[0.374 0.237 0.644 0.600 2.115]
[-3.434 1.335 -0.961 -2.771 -4.310]
[2.354 -3.063 1.325 0.614 1.766]
[-0.511 -1.883 1.543 2.328 3.205]
[2.236 0.117 -0.748 2.284 1.996]
[-3.748 -1.845 0.872 -1.832 0.010]
[-0.812 -1.178 -3.199 -2.007 -1.947]
[-6.732 1.524 -4.445 6.931 -0.081]
[0.384 -4.383 -2.606 1.938 -2.124]
[-0.061 -0.122 2.696 0.672 -1.444]
[-2.490 -3.228 0.908 -0.207 1.791]
[1.233 -1.123 -0.895 -1.593 2.635]
->
[0.374 0.237 0.644 0.600 2.115]
[2.354 -3.063 1.325 0.614 1.766]
[2.236 0.117 -0.748 2.284 1.996]
[-0.812 -1.178 -3.199 -2.007 -1.947]
[0.384 -4.383 -2.606 1.938 -2.124]
[-2.490 -3.228 0.908 -0.207 1.791]

[-0.089 -0.448 -0.094 1.049 -0.426 -0.776 -1.307]
[7.227 0.972 -1.014 0.099 -0.459 -0.607 5.787]
->
[-0.089 -0.448 -0.094 1.049 -0.426 -0.776 -1.307]

[-1.059 3.244 -2.612 6.688 -1.834 -2.842]
[-3.508 -6.027 -0.853 -3.247 -2.751 -0.672]
->
[-1.059 3.244 -2.612 6.688 -1.834 -2.842]

[3.926 3.504 4.386 -2.336 6.035]
[1.284 0.818 2.491 -0.885 -3.153]
[0.887 3.323 0.407 5.922 0.050]
[5.542 3.875 8.144 -3.810 -0.588]
[3.382 -0.954 6.935 -3.616 -2.908]
[5.850 5.932 7.791 2.873 -1.561]
[3.235 0.075 6.893 -1.568 0.028]
[0.301 -0.434 1.130 3.522 -0.935]
->
[3.926 3.504 4.386 -2.336 6.035]
[0.887 3.323 0.407 5.922 0.050]
[3.382 -0.954 6.935 -3.616 -2.908]
[3.235 0.075 6.893 -1.568 0.028]

[0.241 0.061 -6.198 0.083 0.564 0.091 -1.568 -2.892 -1.430 -1.662 0.176 0.647 0.205 -0.308]
[-0.826 0.785 -5.303 0.716 -0.226 -0.113 0.699 -1.133 -0.868 -0.178 -0.456 0.038 -1.310 0.378]
[0.734 0.579 -7.533 0.780 0.849 0.548 -2.243 -4.567 -1.765 -0.781 0.557 -1.153 0.168 0.433]
[1.276 0.343 0.501 0.328 1.152 1.230 5.034 -0.268 0.888 1.005 0.457 -0.559 1.775 1.179]
[-0.049 0.433 -0.090 0.322 -0.212 -0.466 -1.206 0.172 -1.354 -3.015 0.518 2.076 -0.680 0.160]
->
[0.241 0.061 -6.198 0.083 0.564 0.091 -1.568 -2.892 -1.430 -1.662 0.176 0.647 0.205 -0.308]
[0.734 0.579 -7.533 0.780 0.849 0.548 -2.243 -4.567 -1.765 -0.781 0.557 -1.153 0.168 0.433]
[-0.049 0.433 -0.090 0.322 -0.212 -0.466 -1.206 0.172 -1.354 -3.015 0.518 2.076 -0.680 0.160]

[0.032 0.521 -0.297 -0.101 -0.280 0.190 0.705 1.174 0.804 0.431]
[-1.952 -2.996 -4.076 0.339 -5.697 0.998 -0.428 -0.178 -8.278 4.115]
[0.792 0.033 -0.337 -0.462 -0.848 0.750 0.302 1.399 0.893 -0.159]
[-0.144 0.062 -0.022 -0.633 0.156 0.330 0.259 1.328 0.011 -0.089]
[-0.422 1.000 -0.403 -0.814 -0.522 0.430 0.576 1.169 0.639 -0.031]
[-3.057 4.016 -2.346 -4.099 0.286 -1.460 1.563 0.104 4.257 1.607]
[-0.101 2.726 2.246 -4.540 2.436 -3.098 -0.434 -1.896 5.460 -2.000]
[1.622 0.551 -0.232 -1.011 0.841 -2.276 0.469 -0.925 2.209 -2.266]
->
[0.032 0.521 -0.297 -0.101 -0.280 0.190 0.705 1.174 0.804 0.431]
[0.792 0.033 -0.337 -0.462 -0.848 0.750 0.302 1.399 0.893 -0.159]
[-0.422 1.000 -0.403 -0.814 -0.522 0.430 0.576 1.169 0.639 -0.031]
[-0.101 2.726 2.246 -4.540 2.436 -3.098 -0.434 -1.896 5.460 -2.000]

[0.838 0.168 5.205 -2.766 -5.376 3.010 -0.400 -4.483 2.954 4.192 -4.514 0.886]
[4.265 3.611 5.779 2.643 1.626 -0.743 -1.307 6.062 0.912 -4.064 -0.861 -2.376]
[3.958 -2.967 1.426 1.536 2.697 3.650 -6.206 1.409 -4.996 -1.919 -2.074 -0.036]
[0.980 -3.048 -2.820 1.960 3.309 2.103 5.894 -5.198 -3.250 -4.973 4.945 -4.495]
[1.072 3.873 0.179 2.439 3.715 6.054 -0.164 3.067 3.204 1.397 -2.650 4.162]
[0.629 -2.812 3.364 6.145 3.073 3.459 0.765 -5.834 2.447 4.101 -0.305 5.071]
->
[0.838 0.168 5.205 -2.766 -5.376 3.010 -0.400 -4.483 2.954 4.192 -4.514 0.886]
[3.958 -2.967 1.426 1.536 2.697 3.650 -6.206 1.409 -4.996 -1.919 -2.074 -0.036]
[1.072 3.873 0.179 2.439 3.715 6.054 -0.164 3.067 3.204 1.397 -2.650 4.162]

[0.034 -0.785 -1.000]
[0.842 0.141 -6.321]
[-0.362 -0.138 2.478]
[0.430 0.237 -2.411]
[1.026 -0.028 -1.066]
[-1.813 0.476 -2.441]
->
[0.034 -0.785 -1.000]
[-0.362 -0.138 2.478]
[1.026 -0.028 -1.066]
